Below are the code and all the weights of a small trained network. Each question names an input and a target symbol and asks about switching units off, where a switched-off unit gives its printed mean instead of its output.

import numpy as np


def w(rows, s, z=0):
    codes = np.array(rows[::2]) - 128.0
    scale = np.full(codes.shape[1], s)
    scale[-1] = z or s
    return codes * scale


def norm(h):
    return h / np.sqrt((h * h).mean(-1, keepdims=True) + 1e-5)


def f(y):
    return y / 2 * (1 + np.tanh(0.7978845608 * (y + 0.044715 * y**3)))


def softmax(a):
    e = np.exp(a - a.max(-1, keepdims=True))
    return e / e.sum(-1, keepdims=True)


def log_softmax(a):
    a = a - a.max(-1, keepdims=True)
    return a - np.log(np.exp(a).sum(-1, keepdims=True))


def net(x, mask):
    ids = ['βγδεημτψω'.index(c) for c in x.split()]
    T = len(ids)
    res = E[ids] + P[:T]
    u = 0
    for l in range(2):
        q, k, v = (norm(res) @ M[l].T for M in (Q, K, V))
        z = softmax(np.where(np.tri(T) > 0, q @ k.T / 4**0.5, -1e9)) @ v
        res = res + np.where(mask[u], z, O[l][:, -1]) @ O[l][:, :-1]
        u += 1
        y = f(norm(res) @ A[l][:, :-1].T + A[l][:, -1])
        res = res + np.where(mask[u : u + 8], y, B[l][:, -1]) @ B[l][:, :-1]
        u += 8
    return log_softmax(norm(res)[-1] @ U[:, :-1].T + U[:, -1])


Q, K, V, O, A, B = {}, {}, {}, {}, {}, {}
E = w([
[93,122,29,79,87,81,189,159,124,155,40,173],'β',
[158,157,179,125,125,202,170,180,140,107,163,79],'γ',
[205,100,221,83,97,182,123,136,154,57,68,90],'δ',
[93,133,192,102,86,231,72,227,110,93,120,46],'ε',
[115,160,93,66,37,152,104,139,126,192,55,89],'η',
[111,129,130,99,138,174,219,107,46,89,122,198],'μ',
[49,61,184,37,89,123,93,18,67,150,85,173],'τ',
[45,98,174,154,26,73,140,83,162,169,107,165],'ψ',
[110,107,173,185,3,98,159,128,122,127,157,253],'ω',
],0.0059)
P = w([
[152,67,2,183,170,105,39,56,194,107,158,132],'0',
[125,73,148,143,167,53,244,203,131,95,88,66],'1',
[96,123,55,80,108,172,80,104,174,3,106,119],'2',
[137,162,144,135,147,90,198,205,56,172,40,87],'3',
[88,219,97,75,65,187,107,99,132,5,129,77],'4',
[202,157,192,120,161,84,169,206,102,243,115,136],'5',
[69,176,49,101,111,172,98,111,157,8,123,105],'6',
],0.0061)
Q[0] = w([
[61,98,23,102,121,143,131,43,198,2,166,99],'0.h0',
[109,167,168,68,151,105,234,194,27,192,52,77],'0.h0',
[189,133,87,119,221,145,57,166,130,157,148,152],'0.h0',
[86,128,100,124,129,159,141,92,169,17,119,58],'0.h0',
],0.0071)
K[0] = w([
[164,1,42,156,225,113,76,133,185,108,150,80],'0.h0',
[40,137,234,120,85,90,133,86,138,85,130,178],'0.h0',
[103,225,99,70,199,156,130,131,57,185,35,70],'0.h0',
[139,9,10,146,192,69,114,77,179,63,140,109],'0.h0',
],0.0064)
V[0] = w([
[140,143,123,125,66,130,94,240,179,110,69,15],'0.h0',
[178,181,120,51,232,171,152,104,153,178,116,63],'0.h0',
[217,120,79,200,198,167,187,145,38,44,181,209],'0.h0',
[165,132,150,182,3,108,114,134,223,164,74,144],'0.h0',
],0.0045)
O[0] = w([
[73,151,130,66,97,141,244,67,158,206,170,114,42],'0.h0',
[159,47,48,156,137,82,175,139,51,153,150,81,1],'0.h0',
[229,140,2,89,36,167,78,206,176,135,121,215,114],'0.h0',
[90,107,206,68,158,129,127,97,232,178,79,128,181],'0.h0',
],0.0054,0.0049)
A[0] = w([
[193,111,115,113,68,104,125,253,163,141,87,120,148],'0.n0',
[130,202,189,87,71,172,116,170,104,133,30,84,199],'0.n1',
[114,92,163,82,115,127,203,192,118,221,186,76,76],'0.n2',
[43,86,187,100,181,94,76,98,116,128,95,140,119],'0.n3',
[173,109,180,219,245,27,142,172,74,128,71,71,3],'0.n4',
[117,71,101,76,123,149,74,106,121,156,120,94,153],'0.n5',
[84,104,173,153,234,41,212,155,61,172,111,47,192],'0.n6',
[68,180,177,106,134,145,136,148,175,223,111,158,84],'0.n7',
],0.0053,0.0033)
B[0] = w([
[81,165,165,100,169,161,179,184,64,146,142,154,174],'0.n0',
[133,52,104,177,151,97,153,128,153,127,160,220,254],'0.n1',
[34,77,78,151,89,74,143,105,167,70,179,137,147],'0.n2',
[176,172,112,159,145,157,173,179,133,127,143,168,224],'0.n3',
[184,126,136,85,73,125,19,253,84,109,180,138,154],'0.n4',
[83,172,144,169,120,98,165,131,90,124,138,120,145],'0.n5',
[112,116,88,55,54,81,95,180,133,72,119,98,212],'0.n6',
[192,157,163,197,68,138,168,97,103,75,92,140,180],'0.n7',
],0.0064,0.0069)
Q[1] = w([
[118,69,30,134,118,199,69,64,153,53,93,69],'1.h0',
[176,95,193,140,144,16,179,187,69,220,134,58],'1.h0',
[77,255,95,147,110,201,54,16,204,116,125,79],'1.h0',
[197,154,67,184,157,181,125,94,15,162,163,97],'1.h0',
],0.0066)
K[1] = w([
[46,153,57,96,217,139,41,137,185,112,103,74],'1.h0',
[86,108,202,68,1,67,219,225,44,13,123,176],'1.h0',
[141,101,95,87,235,154,119,84,226,117,10,58],'1.h0',
[130,107,55,82,221,168,141,198,81,79,88,132],'1.h0',
],0.0061)
V[1] = w([
[73,175,125,100,128,46,149,105,183,129,61,75],'1.h0',
[187,77,148,81,98,136,148,100,183,179,81,154],'1.h0',
[125,205,176,124,47,164,143,105,117,116,169,104],'1.h0',
[87,146,35,2,123,118,206,210,141,175,146,174],'1.h0',
],0.0062)
O[1] = w([
[254,231,96,193,147,133,141,126,75,92,144,108,120],'1.h0',
[216,85,112,148,139,177,136,101,169,153,36,6,119],'1.h0',
[140,171,189,185,29,228,115,204,135,153,119,165,4],'1.h0',
[178,139,139,40,213,80,126,224,194,203,143,102,6],'1.h0',
],0.0057,0.0013)
A[1] = w([
[93,68,150,102,123,91,193,181,193,175,135,171,202],'1.n0',
[134,79,103,110,114,57,67,168,74,100,139,26,99],'1.n1',
[152,116,145,95,58,128,142,139,201,71,167,128,164],'1.n2',
[157,198,152,165,97,93,102,124,107,57,113,149,68],'1.n3',
[139,84,102,65,84,113,16,175,96,163,166,166,3],'1.n4',
[200,175,154,153,105,109,184,148,26,107,101,1,28],'1.n5',
[85,160,122,119,85,183,96,47,190,118,131,116,204],'1.n6',
[98,131,162,102,161,118,138,204,48,207,125,135,17],'1.n7',
],0.0077,0.0029)
B[1] = w([
[132,127,176,207,173,141,167,51,114,143,111,110,255],'1.n0',
[226,103,95,138,39,181,89,96,147,108,123,254,190],'1.n1',
[93,168,95,93,146,113,50,80,88,141,150,97,242],'1.n2',
[136,150,197,119,227,71,103,190,104,167,59,167,234],'1.n3',
[223,88,121,195,130,149,137,201,41,166,92,103,232],'1.n4',
[55,128,158,77,77,89,92,174,88,106,72,49,173],'1.n5',
[143,94,73,79,109,137,168,181,161,214,171,84,229],'1.n6',
[87,42,115,108,163,164,139,146,176,210,147,77,170],'1.n7',
],0.0076,0.0055)
U = w([
[68,53,133,119,228,130,145,154,118,211,134,74,121],'β',
[215,86,83,161,80,131,84,217,65,105,116,146,76],'γ',
[87,110,117,52,95,134,51,146,254,136,92,131,79],'δ',
[138,99,64,121,40,138,163,73,133,86,93,5,225],'ε',
[84,180,187,91,177,56,55,187,103,103,60,58,34],'η',
[188,143,174,223,122,185,179,88,154,88,64,143,75],'μ',
[117,217,103,102,95,142,170,153,115,172,222,134,157],'τ',
[38,53,94,146,118,68,117,74,113,53,165,132,250],'ψ',
[212,158,66,104,200,57,123,73,161,84,161,112,210],'ω',
],0.0053,0.0017)

Each question gives the input, a string of symbols that net reads in full, and the target symbol t.
The units are the heads (4 rows each of Q, K, V and O) and the neurons (one row each of A and B). Each row of codes is followed by its name. A weight is (code - 128) times the scale printed after its matrix; where a second scale follows, it is the last column's (O, A, B and U).
mask holds one flag per unit, layer by layer, with each layer's heads first. A switched-off unit (its flag False) gives its mean, the last column of its rows in O or B, instead of its output. The means were averaged over made-up inputs and are rounded, as every weight is.
A unit's drop is (log p(t) with every unit on - log p(t) with that unit switched off) / (log p(t) with every unit on - log p(t) with every unit switched off).
The circuit of an input: a set's keep is (log p(t) with only the set's units on - log p(t) with every unit switched off) / (log p(t) with every unit on - log p(t) with every unit switched off). Starting from the 12 units with the biggest drops (on a tie, the unit counted first), units are removed one at a time, each time the one whose removal leaves the highest keep (on an exact tie, the one counted first), for as long as the keep stays at least 0.8.
units of the circuit, in order: the units of the circuit, biggest drop first
unit that matters most: the unit with the biggest drop
k most important neurons: the k neurons with the biggest drops, biggest first
top k neurons in layer l: the k neurons of layer l with the biggest drops, biggest first
drop of u: that unit's drop, to one decimal
input ψ τ μ ψ μ, target μ: units of the circuit, in order -> 1.h0, 0.h0, 0.n1
input γ τ τ, target β: units of the circuit, in order -> 0.h0, 1.h0, 1.n0
input ε ε β τ β μ δ, target τ: units of the circuit, in order -> 0.h0, 1.h0, 0.n1
input δ δ ω δ ψ δ, target η: top neuron in layer 1 -> 1.n5
input τ μ ψ, target ψ: units of the circuit, in order -> 1.h0, 0.h0
input τ ψ γ δ η, target ψ: units of the circuit, in order -> 1.h0, 0.h0
input δ η ψ, target ε: 2 most important neurons -> 0.n6, 0.n1
input η μ δ μ τ, target η: 2 most important neurons -> 1.n5, 1.n3
input γ τ τ τ, target γ: units of the circuit, in order -> 0.h0, 1.n1, 0.n4
input ω τ τ τ τ ψ, target η: units of the circuit, in order -> 0.h0, 0.n6, 1.h0, 1.n5
input δ γ τ, target ε: 2 most important neurons -> 0.n6, 0.n1
input μ γ ω η μ η, target β: 3 most important neurons -> 0.n0, 1.n7, 1.n0
input δ μ τ γ μ τ μ, target ε: 2 most important neurons -> 0.n1, 0.n6
input ψ ε τ ψ η, target μ: 2 most important neurons -> 0.n1, 0.n6
input η μ ψ η, target η: units of the circuit, in order -> 0.h0, 1.h0, 1.n5
input η γ δ ψ γ μ, target η: 3 most important neurons -> 0.n6, 0.n7, 1.n5
input τ τ δ τ ω, target ψ: unit that matters most -> 1.h0
input γ ψ β η δ ψ τ, target β: 2 most important neurons -> 0.n6, 1.n0
input β ω δ μ μ ψ, target η: 2 most important neurons -> 0.n6, 0.n7
input ω τ μ, target δ: unit that matters most -> 0.h0
input β ω μ τ ω γ, target μ: 2 most important neurons -> 0.n1, 0.n7
input η τ γ, target η: 2 most important neurons -> 1.n5, 1.n3
input ω μ ψ η, target η: top 2 neurons in layer 0 -> 0.n6, 0.n7
input ψ γ δ τ δ γ γ, target μ: 2 most important neurons -> 0.n6, 0.n1
input τ β ε ε, target ψ: drop of 0.n2 -> 0.7
